Each row was made from one small tree. The marks that hang from a mark follow it in brackets, in alphabetical order. Every link used is in the known rows. Write each row's tree.
Known rows
P[C[U[B Y]] G[K]]: [   2 -242  -34   21 -194   99 -140 -192  449  114 -278 -310   59 -266
   -1 -113 -100  140   52 -232  269 -269  -22 -150  176  204  272  402
 -137  263 -133 -543  165    4  -75   74 -116  289  120   90  215   44
  -35  296  199  -41   61 -138 -190  403   99  117  367  120 -387  -27
  396  143 -250   77  254]
J[P[G] R U]: [ 100  -97   92  427  -92  117  287 -126 -108   48  201   13  -90  -92
  155 -107  -86 -163  -85  177  161 -110    9  206 -154  119 -115  394
    9  339   88  178 -280  -45  -27 -279 -180  -66 -242  -43   86 -281
  -87 -148 -191   16   44 -152  -20  280 -384  114   -9    1  -89   68
  297  310  224   25   58]
E[C[N[K] U[Y]]]: [-212  -91  -86  -43   -8  -66 -187 -186 -212  102 -112 -558 -139   99
 -315  159 -216  179 -342 -298  -30  -15   33  181  329   36  194  218
 -275  116 -250 -209   93  105   73  129  -76  138  -86   31  107  352
  173 -138  202 -165 -255   45 -320   92   31  186  446   43   16 -120
  171    8   39    3  -55]
A[G[C[N U] K[B]] Z]: [-176  313  -14  -40  347  -77  118   79   78   68 -162 -198  226   96
   87  480  108  154   27   68  223   84   57  -17 -132  -57  169 -107
  -57  162 -339 -388   20   -6  -73   48  283  698  361  378 -106 -430
  146  107  298  349  462   40  125  143  -49 -168   94  246   71   48
 -124   51 -198  318  343]
K[B H[E X[D]]]: [  17 -367  -48 -102 -364  276  269  -16   90  -36  281  391  347 -195
  -29 -188  385   21  241  -39 -196 -282 -143  -11 -317 -237 -335 -223
  -91 -246  200    8  -37 -189    4   30  -29 -213  101  -98  159  149
  -53 -175 -181  114  -43 -241  206  -15  373   12 -132 -264   78   70
 -115   48  -23 -143  -29]
K[H[A[Z] E[C]]]: [  46 -162  -34  -45  111 -159  172 -148   48 -231  297  170  321  -32
 -284  190  274  455  -68    6 -189 -131  243  231  -86 -171 -163  -51
 -173 -319  102   -3   11 -185  -53  -56  208 -480  156 -204 -112 -106
  -51  112  -41  -10 -186   23  309   14   44 -228  100 -101  -13  513
 -367 -170 -410 -265 -225]
G[C[N U[B Y]] K[H]]: [ -76 -123   65 -135    0   44 -282   68  266 -152 -203 -359   41    6
 -178  135 -284  142 -105 -106  163 -180 -230   37  255  230  265  -50
 -278   -4 -276 -378  295  199  -26 -178 -152  250  332  120  130   67
  171  -72  222   86  391   81  -41  382  500  137  160 -168 -130 -302
  216  -25  -92   42  441]
E[C[J U]]: [ -53  -16 -123  136  117   -3 -230    2  -45   46 -142 -363 -171   11
 -271 -114   15   93 -261 -220    2  159  136  215  162  -83   -4  207
 -157  -41 -190 -130   72  -28  -85    9   -7  -54  -17  103 -122  160
  113 -147  155 -284 -323  189 -351  -53 -254 -134  188   -4  -13 -143
  173  -10 -154   32 -181]
G[C[N] K[H[A]]]: [  10  -60  -94  -83  375 -215  116   92   63 -153  118  -31  181  162
 -171  205  -14  -84  -66  123  116  -77  -78  -24   67    2   56 -166
 -257  -98  109 -217  192  219   58 -245  -82 -154  101   12  -85 -320
 -227  -99   71  104  294  223  197   78  222 -208    8  -73  156 -136
 -299 -225 -159 -124   78]
N[B K[H[X]]]: [  26 -235   91   64 -224  148 -135 -152  -95 -197  176  146  142  -90
 -335    1  -53 -201   81  -55   38 -397 -225  -20   55 -101  -87 -204
  209   27  309   41 -180  -83  -96  154 -245 -285 -207  -22   77  231
 -103 -305 -149   10    1   55  -95 -259  296  117   85  402   77 -209
 -228   69  444 -166 -141]
G[C[J U] K[B H]]: [  56  195   85   49  136   38 -301  233  305 -210 -176 -190  285  -62
 -349  269 -151 -115  -99  -75  213 -104  -38  -68  214  -71  100  -20
 -270  107  -94 -399   17   49  -43 -315  -55   89  203  169 -277 -212
    4 -184  130  123  405  344 -188  111  274 -200   37  -48  -78 -514
 -162  -64   46   -8  123]
S[A E X[D[F]]]: [-156  241 -229  -65 -294  -88  418   50  137  304  -49  669  -55   86
  593 -438  293 -261  529 -279 -157  298  -11  -65 -172  154 -118  -41
  124  -99   22  433  -53  241 -143  171  249  198 -258 -388  -12  140
 -129  232  -27 -175 -123 -363 -189 -512 -123   57 -637 -253  -24  300
  -31  240   61   29 -500]
P[C[N U] G]: [-181 -367 -306   30  105 -157  246   82   55    3  -86 -311   -4 -196
  -66  162  269 -114 -130 -173   89   11  133  -74  -87   17  153  189
 -152  137 -140 -345    1  102   63  105 -142  484   42  145  376  -15
 -259 -171   74    5 -207  -33    5  -41 -152 -115  350  199   12 -125
  249  118 -350   59   49]
K[H[X[N]]]: [ 141 -348  -42  -68  -44  -15  175  -17   49 -107  120  174  -74 -120
   56  -11  142  -93  160  195  -71 -154 -256   -3 -368  -61  -95 -218
  114 -358  102  307  -22   29   67   21 -303 -350  -18  -87  281 -185
 -130 -322 -183  -55  -48  -56  275  -84  221 -172  -34  -62  345 -187
  -64  -19   54   44  -18]
Z[A[G[C[J[R] N[K]]]]]: [-127  251  124    3  363  -76  -20  234 -356  138  -61  -54 -278  351
 -206  205 -331  -60 -416  211  -41  393   21  -18  -18  -22   83  -34
   -9   58   78   63  -35  221  115  -36  153   43  -76  -14 -217  -70
 -180  -91 -164    2  477    0  137 -420 -417  -41   65  112   57  196
   17  -58  321  136   40]
F[D[A[G[K]] C[J]] S]: [  90  568  -46  -94  604 -226   40  233   32   -9 -151  276 -102  237
  190 -183 -286  306   69  107   77  322   38  -81  381   76 -221  107
   54  225 -187  142 -159  117  190 -102  207  -93 -152  173 -220 -146
   94  418 -225 -149 -227   96   -1   56 -290 -386 -548   37   12  181
 -103 -385  -37  483 -186]
N[B K[H[E[C] X[D]]]]: [-145  -92 -207   -2 -260  250  205 -235  -27  -32  307  339  437  -77
 -406 -262   91   42  -21 -297 -140 -219  -25  107  -22 -184 -166 -116
    3   41  355   28  -76 -118 -113  182  -32 -503 -100 -151  -89  425
  131 -225  -77  -46 -430 -267  135 -232  245  184  131  189   51  165
 -583   24  294 -245 -155]
J[C F[N] L U[Y]]: [ 693  407  -26  144  -26   67 -225   64 -307   24  102 -143 -287  225
   81  516 -324  145   14  317  -14   65   12   14  109  503  -91 -279
   62  186  112  361  230  103  217  -62   50 -210   67 -389 -218  -89
  427 -142  117  222  -67  372 -280  281 -120   30  -80 -303  -28   88
   95  321  134 -296  335]
H[A[G[K]] X[N[B] S]]: [ -16    4  120  -36  157    5  233  -52  -81    7  273  101   88   19
  514 -157  -78 -112  139  192  158   61  -10 -282 -308  -27  -88 -170
  481 -145  260  317   19 -243  129   86  104 -176   76  147   50 -269
 -335  -72   41   68  374 -264  409  110   60  -37 -137  456  221  -73
 -458 -261  326  237  108]
G[C[J[P R[L] U[B]]]]: [  63  306  297  262 -117  517 -119  150   -9   74 -207  -94 -384  -50
  -86 -229 -269 -371 -256  192  212  -74 -177  172  231   92  -71  174
  107  124  -65  243  -75  -68 -152 -165 -131 -153   88  -83 -284  -88
  252  104  -36   30  369  182  -74  149 -213  270 -200  -41 -271  -94
  126  235  151  158  300]
E[C[J U[Y]]]: [ -31 -100    8   38   31   56 -330  -37  -29   85 -160 -546 -173  -39
 -164  -59 -107  352 -286 -244  -11   64  100  172  294  -77   50  316
 -230  -71 -296 -163   82  -56  -16   38   -8  -36    5  -19  -15  418
  136   37  184 -332 -251  170 -450   98  -71  -19  250 -160 -157 -117
  396   -5 -118   41  -50]
X[D[A C[J] F] N S]: [-191  292   74 -201   80 -517   -7  218  138  196 -121  481  -20  -77
  427 -392 -101  106  235  161 -129  427 -108 -332   11  -22  145  134
  105   -8 -124  428 -177  171  503  -69  216  -74 -424   87 -174  144
 -336  318 -153 -265 -706 -399  243  -98 -145 -166 -575 -231  -10 -307
 -650  -61  -36  362 -351]
C[J[P[G] R] U[B Y]]: [ -41 -267  446  297 -368  306 -349   24  -58   29 -180 -365 -237 -220
  -18 -154 -355   24  -87 -152   48 -143    4   71   57  166   18  522
   41  108 -260 -104 -215 -218   31 -224  -78  218   41  -22  236  425
  100   76 -118 -101  378 -264 -182  252  -22  399  250  -82 -448    5
  820   65  306  -30  184]
C[J[F L] N[K[B]]]: [ 162  263  217   41 -114  -45 -309  214 -607   63  -81  -34  -98  340
 -473  468 -162 -487   75   51 -171    5  -39 -198   63  -39   48 -353
  100   28   16   10   54  -47  342   49  -56  209  121 -155 -254   59
  193 -352 -132  126  391  221 -216 -295 -217  -49   17   93  307 -225
   87   50  483 -225  -46]
P[G[C[N] K[B H[A]]]]: [  16   37  -73 -106  215 -268  213  219  245 -166  116  -13  478   36
  -19  340    7 -157   44  174  173 -273 -149 -218 -122 -227  180 -123
 -248  -57  275 -454   -5  -24  158 -394  -53  103  206  107  120 -171
 -402  121  -66  249  494   85  323  -62  383 -124  173   76   84 -243
 -218 -187 -171 -297  163]
G[C[N[B] U] K]: [-307   49 -299   31  193   20 -169  -85   -6  -78 -101 -309   87  191
 -140 -108  -34 -166 -218 -199  309   81   47   -2  237   73  138  -97
 -131  337  -91 -351  146  174 -171   90  -32  430  102  353  -52 -108
   -3 -338  380  121   37  143 -167  118   96  113  106  249   47 -336
 -175   42   48  123  220]
Z[A[G[C]]]: [ 262   90 -253  -74  292  -81   63   50   23  108  140   75 -127   42
  354    0  189  277    4  204  -69  167   32   -5 -160  -99  -46  -19
   18  -65   95   99  143   32 -176   -5  231  -97 -126   74 -155 -334
 -216  302  -37  -48  132   31  -33  -82 -221  -91 -128  -37    7  336
   68  -46 -360  172   39]
N[B K[H[A]]]: [ -82 -222  237   83 -160 -101 -176 -186  -49 -301  260  246  206  124
 -371   67   42  -43  -60  -62  -47 -416  -18  -38  252  -34  -30 -122
   39  -35  338  -45 -124 -115 -101  -85 -161 -282 -244   42  -77  164
 -284 -184 -190   57   33  194  -93 -243  366  156  110  362 -124 -244
 -380 -185  324 -463 -170]
N[B K[H[A[Z]]]]: [-145 -128  337   73 -116 -140 -162 -160  -23 -322  224  296  332   53
 -432  270  139  168   53  -12  -49 -433    7  -14  184  -44  -63 -170
  146  -61  160  -45 -224 -156 -158   -1   -6 -149 -132  114 -152   72
 -211  -40 -114  129   97  171   -6 -214  334   30   79  494 -168   -1
 -483 -111  245 -390 -150]
E[C[N[B] U[Y]]]: [-374 -178 -174  -68  -69   -6 -247 -200 -186  -49  -69 -555  -19  173
  -96  -96  -75  282 -281 -310   78  -80  -23  139  256  -50  238  101
 -217   13 -177 -200   95  -47  -39  129  -87  264   34  180  232  604
   95 -164  274 -111 -285   64 -284   -7  151  391  325   59  -59 -206
  322  -24  -52  -37  201]
U[B J[F L]]: [ 436   34  241  139 -351  124 -354  -41 -256    7  -60  156 -388  -13
  -18   82  -73 -141  387   84 -215 -171 -186 -151  -82  207  -45 -211
  192 -152   43  240  229 -137   58   74   71 -205  167   74  -43  -32
  337  166 -109  -24  106   58 -280   57 -146    4   -1   -1  -40   75
  476  305  152 -175  -81]
D[C[J[F[N]] U[B]]]: [  12  167   69   59 -188  -78 -515   75   -6  -48 -320   57 -333  227
 -177  -40 -277  -39  -86   -4   -3  248   34 -143   20  290  221 -250
   93  -32 -196 -213   36   63   21  145  -32   61  182    2   -8  318
  275 -202  242  164 -221  183 -207  -82  -32   75  119 -103 -161 -238
  112  -31  -96 -187  178]
D[C F[N[B]]]: [ -64  185 -164 -106  -30 -396 -203 -297  -33 -102  -29  259  -49  205
  152 -244 -152 -112    5  168  165  144  -78  -81    4   12  336 -139
   80  165  102  -54 -219  166  110  304  -80   11 -284   15  131  225
  -47  146   40  150 -714  150   61 -300   14  215 -192   31  101 -126
 -283   73 -138   54  -49]
J[C[U] F[D[A]] P]: [ 192  292 -124  152  -54  166 -426  263 -274  203   42  145 -108   55
   -3   96  -90  304  458 -233 -124   70  199  -46   90  463 -321  129
   13  498 -118  228   -3  -33  -65 -429  337   27 -372  -29 -399  -14
  272  -92  206   76 -353  -29 -506  279 -211  167 -202 -340 -212  224
   -7  -23   51 -384 -170]
X[D[C[N]] S[E]]: [-370   40 -270 -190   55 -293  554  -22  187  -14  -59  150   81 -101
  374 -327  164 -111  -60  -73 -326  466   25   95  122  -12   14  -34
   62  -20 -163  312   22  250  192  124 -102  164 -100  123  -63   60
 -203  166  -99 -140 -590 -203   65   93  -40   50 -182  -35   16  -98
 -163 -187  -73  365  -57]
H[A X[D[F] S]]: [  83 -173   41  -53  -92  -42   34  205 -182  307  312  216  -42 -352
  356 -429   43  -55  434   35  -12  119 -189 -259 -253   18 -323   -7
  197 -102   92  308   16 -132  264   48  275 -179 -235   13   38  181
 -387  304   38  -88 -136 -333   48   72  -34 -101 -432  -50   14  135
 -341  190 -117   13 -348]
H[X[B D]]: [-134 -400 -152   57 -148  268  280 -164  234  369   51  261  -50 -139
  210 -662  297  144  299   -2    0  -73 -157   -9 -308   15 -224  -32
  148 -106  150   59   10  -68 -272  242 -126  -48 -307  243  211  226
   20  105   59  -71 -188 -261   87  -59  -72   95  -86   -8  -43   20
   11  124  -93   -5   69]
G[C[J[P] N[K] U[B]]]: [-223   52  163  107 -131  261 -409  197 -201   80 -228 -348 -222 -104
 -322  190 -204 -433 -289 -199   23   51  196   70  240   82  163  107
   64  209 -273 -226  -29   69 -208  -83 -110  392   14   14  -62  167
  381 -402  117  101  302    8  -72   73   90  184  195   62 -103 -271
  100  -86  297  -94   57]
G[C[U] K[B H]]: [ 115  136  -83   38   73  -17 -188   19  355 -213 -105 -120  308 -100
 -235  228 -116  -61   33  -67  234 -229 -127  -69  153   35  105   -3
 -317  202  -17 -348   72   57  -87 -291  -55   76  120  235 -226 -385
  -21  -45  159  230  292  247 -178  253  324  -39   61  -29  -83 -407
 -234  -23 -123    6  139]
U[B J[F P R[L Y]]]: [ 172    3  651   51 -416  438 -284  -64 -272  -25 -265  -76 -412  -49
  147   21 -127 -216  221  178 -154  -50 -383 -183   60  127 -134  120
  145  -75 -124  494   49  -96  102   38  141 -208  108  -46  -12   -5
  288  521   48   21  291   23 -168  133 -194  442   34 -161 -215   63
  491  216  254   17  114]
X[B D[F] N S[A E]]: [-351  221  -69 -212  -67 -414  527   54  467  274   18  636   24  -21
  825 -504   67   11  242  -38 -280  538  204 -204 -183  325  226  -18
  258  -45   -2  674  -12  337  -37 -135  118  210 -283  -74  151  -87
 -200  199  -55 -124 -122 -575  488 -226  -14  207 -506 -244  136 -101
 -441   16  145   64 -150]
P[C[J[U]] G[K[H]]]: [ 118    5   70  165  262  -79  314  229  400 -150   57   22  347 -130
 -206  260   75  -84 -148  103  289 -142   33   -3   63  -51  169  151
 -113  171   81 -307  -56  187   55 -240 -323 -134   71 -108  -38 -316
 -182 -304  -66  -86   77  256   56   88 -137 -531   38  108   11 -302
  -74  214   57   24  142]
Z[A[G[C[J]]]]: [ 195  155  -83  -60  368  -25  -48  264  -33  111   80    6 -154   67
  235   42  162  220 -122  196  -93  297  112  -18 -104 -208  -56  -31
   74 -157   21   58   97   25 -126  -18  234  -80  -50   10 -202 -159
 -187  165  -64 -156  246  128  -49 -228 -274 -252 -152  -58    7  226
  140  -94 -181  159   17]
C[J[F L[R]] N[B] U]: [-165   -8  -22  269  110   82 -331  400 -573 -105   71 -266 -183  465
 -310   34 -309 -234   -7 -284  -77  299 -118 -107   44  217   36 -211
   51   39 -191   66   16  -89  211   97  -37  489  135  155  -42  100
  107 -613   34   69  239  338 -261 -227 -345   15  -23  371  151 -282
  136  132  373 -100  194]
A[G[C[U[Y]] K[B]] Z]: [  60  285  146  -32  167   60  -82  -93  272  133 -174 -258  237 -112
  209  426  -41  502   96   29  225 -105   43  -83   64  -24  122  134
  -91  216 -352 -380  -16 -136 -133   62  329  494  256  229 -182 -272
  157  519  301  251  466   35 -137  409  117  -69  118  118 -256  154
    1  105 -189  309  363]
J[C[U] P R[L Y]]: [ 237   66  241  172  -43  425 -214   31 -179 -138 -243 -497 -293  -87
   -1   91  -71 -155 -135  -30   18   91 -112  166  372  216 -371  422
  -52  253  -48  509   38   -2  142  -72  213  -35 -121  -40 -279 -163
  141  340  136   20   44  182 -291  241 -245  395   77 -101 -342   67
   81    7   20  160   70]
K[B H[A E[C] X]]: [ 121 -211  -71  -97 -194  186    9  -60  -57  -86  306   72  285  -96
 -163   29   46   78   51  -57  -28 -339    9   18 -233 -358 -170 -133
 -210 -363  525  -99  -32 -430   43  -74  133 -627  137 -321  117  261
 -131  -38  -57  158   67  -54  295 -152  255   -9  170 -219  -17  251
 -245 -200 -251 -470 -220]
U[B C[J N] Y]: [-142 -287  418 -310 -300   10 -206   16  -83  167 -370 -320 -468   37
 -105 -117 -149  126 -161   30    2 -103 -200   31   51  -25  311    8
    6 -393 -161 -232  244   12  -43  158 -346  225  223  -95  332  635
  177  108 -104 -329   13  -39 -130  -15  257  186  168 -253 -166  -32
  857   33 -159   -6  243]
K[B H[E X[D[F]]]]: [  44 -226   20 -164 -346  115  101   70   -1   72  345  523  336 -202
   62 -229  280    7  426  -40 -103 -147 -201  -64 -399 -234 -187 -236
  -72 -144  179    7 -113 -164  172   48  140 -135    8 -224  209  223
  -62  -32 -156  114 -148 -304  275 -167  268  -29 -324 -378  158  154
 -253  306  -35 -160 -175]

Write each row's tree
[ 123 -133 -313   48  185 -171  341 -239  341  100  -93  -31  186 -188
  -11  -57  174 -159   71   52  191  -91   42 -133  -36  -31  152  285
  -77  286   81 -338   74  182  -14   90 -213   45 -107   28   11 -453
 -264  237   12 -122 -198  -18   -8  149 -268 -217  167  194   91   41
   40   95 -273  215  -24] -> P[C G[K]]
[ -74 -124 -188   77   74  104 -119  -61  -69  -31   34 -262  -71   21
 -289 -175  139  137 -436 -304 -105  266  432  297  128 -146 -132  136
 -200  -39 -127 -148   94  -93  -81  121  127 -102  141 -110  -59  125
  146 -309  134 -251 -395   49 -132   32 -247 -169  194 -162   22   96
   35    1 -156    0 -254] -> H[E[C[J U]]]
[  72    4  -47  223  105  222 -250  153  -99   31  -56 -346 -132 -285
  -50  113   27 -174 -158 -157   49  115  299   86  150  -24  -99  281
  -29  209 -281  -56  -85   -4 -223 -133    2  124 -100  -11 -204 -119
  162 -195  141  -28   77  152 -270  230  -90  -56    8 -128 -117 -141
  112  -49   -3   72  -64] -> G[C[J[P] U]]
[-102  -95  287    0 -245   67 -160  -86  -21  -49 -338 -107 -496   63
  -70  -50 -273 -189 -205  310  -79  -52 -268   66   -4  202  181  -21
  -53  -72  209  170  140  142   47  -80 -106    7   40  243  214  239
  152  101 -180  -38  -63  -77   69 -163  -42  234  300 -113 -153  -71
  547  226  245 -150   63] -> U[B J[C[N] R]]
[ 237   60 -145  -25  380 -175  478 -275  168 -168  257  164  329  148
  -38   92  120  275  -99   47  -97   61  167  323 -156 -140   34   24
 -140  -79   62  -46  182   33   36  -54   43 -423  188 -187 -170 -465
  153   53 -106 -170 -107  -43  300  116 -191 -222   58  -97  353  347
 -196 -148 -141  247    7] -> A[G[K[H[E[C]]]]]
[-175  -53 -289  -99 -165   19  477 -259  231   19 -126  294 -186   48
  429 -261  361 -335  154   -5 -148  287   60  131 -299   11 -112 -229
  256 -292   -1  421  -57   10 -192  311 -211  141  -96 -221  100 -310
  -82 -131 -127 -117 -222  -99   49 -235  -67  -46 -207  -10  150  -41
   10  -36  138  194 -180] -> S[E X[N]]
[ 168 -184   45  192   35   10  127   69  -74   -4  120 -108   18 -242
  158   -5  261 -212   28   59 -108  -16  168   93 -137 -249  -93  309
  185    8 -132   -2 -207  -87  -23 -123 -164   44 -161  -72  109  -55
  -73  -38 -218 -276  -22  -45  -67   31 -196  -99   14    0  156  -13
  429  -33  105   67 -148] -> C[J[P[G]]]
[-165   76  -40 -212  173 -112  120   29   17 -245   18 -128  426  289
 -410  171    4 -112 -290   -1  -39   26   64  179  -10 -375  215 -167
 -328 -213   38 -321  133   70  201 -174 -141 -139  362 -144  -48  -26
  122 -419  -37  -72  102  135  311 -113   87 -160  102 -302  453 -159
  -46 -250   48   -6   41] -> G[K[B H[E[C[J N]]]]]
[ -15  103 -109 -168  449 -105   44  392 -210   95   74 -125 -180  229
  222  151  180  131 -216  204 -108  383   81    4 -170 -239   55 -162
   44 -246  -67   10  135  124   -4   -5  177  141   72   43  -19  -57
 -179  -74  -38 -109  319  113  128 -336 -245 -238 -111  -94  206  153
  240 -138 -150  178  120] -> Z[A[G[C[J N]]]]
[ -40 -511  162  -21  -23  210  175  -53  176 -141  366  324  245 -167
  -52  -53  303  425  186   29  -32 -242  211   73 -357  -93 -334 -275
  161 -388  305   -4 -155 -353 -183  167  200 -346   74 -125  282   80
 -120  -53   25  189  271 -147  589  -57  148 -192   29  -20 -132  463
 -354  -45 -187 -338  -65] -> K[H[A[Z] E X[B]]]
[ 126  150 -351 -140  188 -198   77   55   68 -151  -91  161 -227  -81
   28 -345 -128   45 -111  134  -37  112  -58  -15  335  113 -236   60
  -80  174 -122  258  -69  160   -7    5 -255  -71 -178  200    6  -66
   82  378 -234  -26 -553  202 -151  183  -10 -141 -365  -18   71   72
   58 -214 -292  256 -134] -> F[D[C] S]
[ 114  380   -1  -48  282 -103  212 -169  288  155 -134  109  265  -25
  202  303  140  171  169  332  161  -45  -10  -76 -157 -167  117  -33
   40  154 -102 -247   -9  -45 -196   59  196  322  156  208 -300 -602
   83  552   86  231  333   43  122  147 -116 -213  -64  201   63  205
 -202   54 -225  335  233] -> A[G[C K[B]] Z]
[  87   67  255   41   78  153   79  -83  -75  211  124  131  199   50
  232  171  164  183  444  156  214 -233  -92 -117 -363 -221 -187 -126
  231 -172  153 -191 -100 -387  -29  174  384  -37  164  113  -33 -240
 -113  305  128  251  569  -80  166   12  -64 -232  -17  281  -16  447
 -112  -43  -80   32    7] -> H[A[G[K[B]] Z] X]
[ 527   49  154  225 -385  423 -579  -10 -189  -47 -111 -440 -292 -237
   33  177 -258    9  198 -179  -52 -312   17  202  302  386 -116  332
   81  168  -38  267  200 -212   15 -176   92  -20  -30 -109 -195  151
  555  171  -15   51  203    7 -385  502  112  438   69 -205 -448  200
  529  -56   68 -128  155] -> J[C[U[B Y]] L P]
[  60 -197  127  -90 -273  -30   41 -231   97 -278  184  264  296  -24
 -366  208  142 -122 -143   26 -222 -314  108   63   66 -192  -33 -144
 -148    3  199 -111  -93  -71   -5  -43 -170 -128  -19 -168  -13 -154
  -59 -236 -312   98    6   38  106  -24  315   39   87  -67  130 -137
 -240  -40  190 -198 -191] -> N[K[B H[E]]]
[ 145   -3 -125   32  291 -241  368 -117  258 -237  337  167  615  -33
 -209  179  215  405   27  -25  -12 -133  232  167 -164 -196 -100   65
 -124 -120  147 -250  -10 -158   69 -128  270 -430  265 -119  -81 -315
 -164  232    8  -69  -25 -117  401  122  -18 -356  216  130   68  573
 -433 -107 -331 -173 -186] -> P[G[K[H[A[Z] E[C]]]]]
[-162 -156  -41   -6 -257  144  -66 -302 -138   82   41  169  -98   38
  -53 -224   13 -304  -26   16   47 -149  -89 -117  -91  -80   -2 -198
  320   40  271  170 -150  -57 -122  352 -248 -100 -236   20  170   69
  -78 -378  -51   14 -179 -149   85 -238  165  153  122  415  210 -238
 -334   65  501  -58  -97] -> H[X[N[B K]]]
[-370 -236   41  -61   21  -64 -102   10 -235 -115  -23 -138  -81  266
 -113 -183  226 -202 -264   42  -42   68   24   61   92 -224   82 -210
   97 -150  -66  -83   -3   56  -54  163 -264  326   11  145  181  339
 -105 -435  -53 -167 -104  170  -62 -345   -1   33  -23  121  256 -371
  280  -52  240   17   75] -> C[J N[B]]
[ -58 -187  397 -103 -455  234  -56  -92 -189  192  -75 -294 -368  -56
  181   11 -175  108  -39   21  176 -322 -160  203   -9  145  295  190
    1  -82 -107  -40  127  -49 -186  -76 -372  130   46 -170  312  335
  404 -143   10  -74   76 -111 -121  448  244  414   53 -372 -263   68
  774  182 -102  -79  403] -> J[P U[B C[N] Y]]
[-275 -144 -114  -15 -145 -110   79   38   55   40 -177 -261  169 -170
 -294  404   74 -324 -157 -206  116 -205   97 -231   32  -76  312  170
 -172  318   23 -525 -164   -1   86   60 -170  597  -43  165  269   71
 -210 -176   11  225    4  -29  -29 -159   45   72  500  376  -60 -324
   19   98  -54 -141    0] -> P[C[N[K[B]] U] G]
[  70  268 -338  -64    1  -43  266   22   22  148  -37 -105  -94 -225
  422 -130 -225 -201   44 -168 -158  278  135  -18   41   38  -69  100
  157  -87  198  535   75  124  -51  -10  187 -364  -42 -383    2   65
 -165  179   59 -252  -25 -283  -30 -105 -164   60 -114  -44  107  246
  -18 -105  -29  141 -442] -> H[X[S[A E[C]]]]
[ 121  151 -187 -113   94 -464  -75 -222   -5    5  -59  204 -196  117
  173 -123 -142  -84   28  253   80  254  -74  -15  -85   57  247  -52
  -29   84  -31  -10 -133  278  216  254  -57  -90 -269  -94  122  -24
  -23  237    5   65 -704  146   83 -143 -131  -22 -199 -190  190   -1
 -183   99 -335  167 -166] -> D[C F[N]]
[ -77  687 -376 -213  255 -363  292  148  135 -216 -193  384 -129  137
  297  108 -218  131  -71   27 -204  472  290  -18  318  412 -151 -180
  105   87 -288  475 -258  484 -132   19  120   52   80 -141   81 -157
  226  306 -101  234 -330  148  175 -104  131  -70 -498  -47   73  491
  -89 -352 -198  140 -210] -> F[D[C] N S[A[Z] E]]
[ -51 -244   31    8    5   97  482    6  -93  388  290  449 -129   54
  507 -272  424  181  289  114 -143   47  -70 -116 -550  -59 -307 -110
  243 -399  146  288    1 -201   17  144  140 -203  -50   45  186  -17
 -171   39 -115   22  -15 -372  363 -149   21 -141  -79   79   84  239
 -210 -126   -5  -53   34] -> H[A[G] X[D N]]
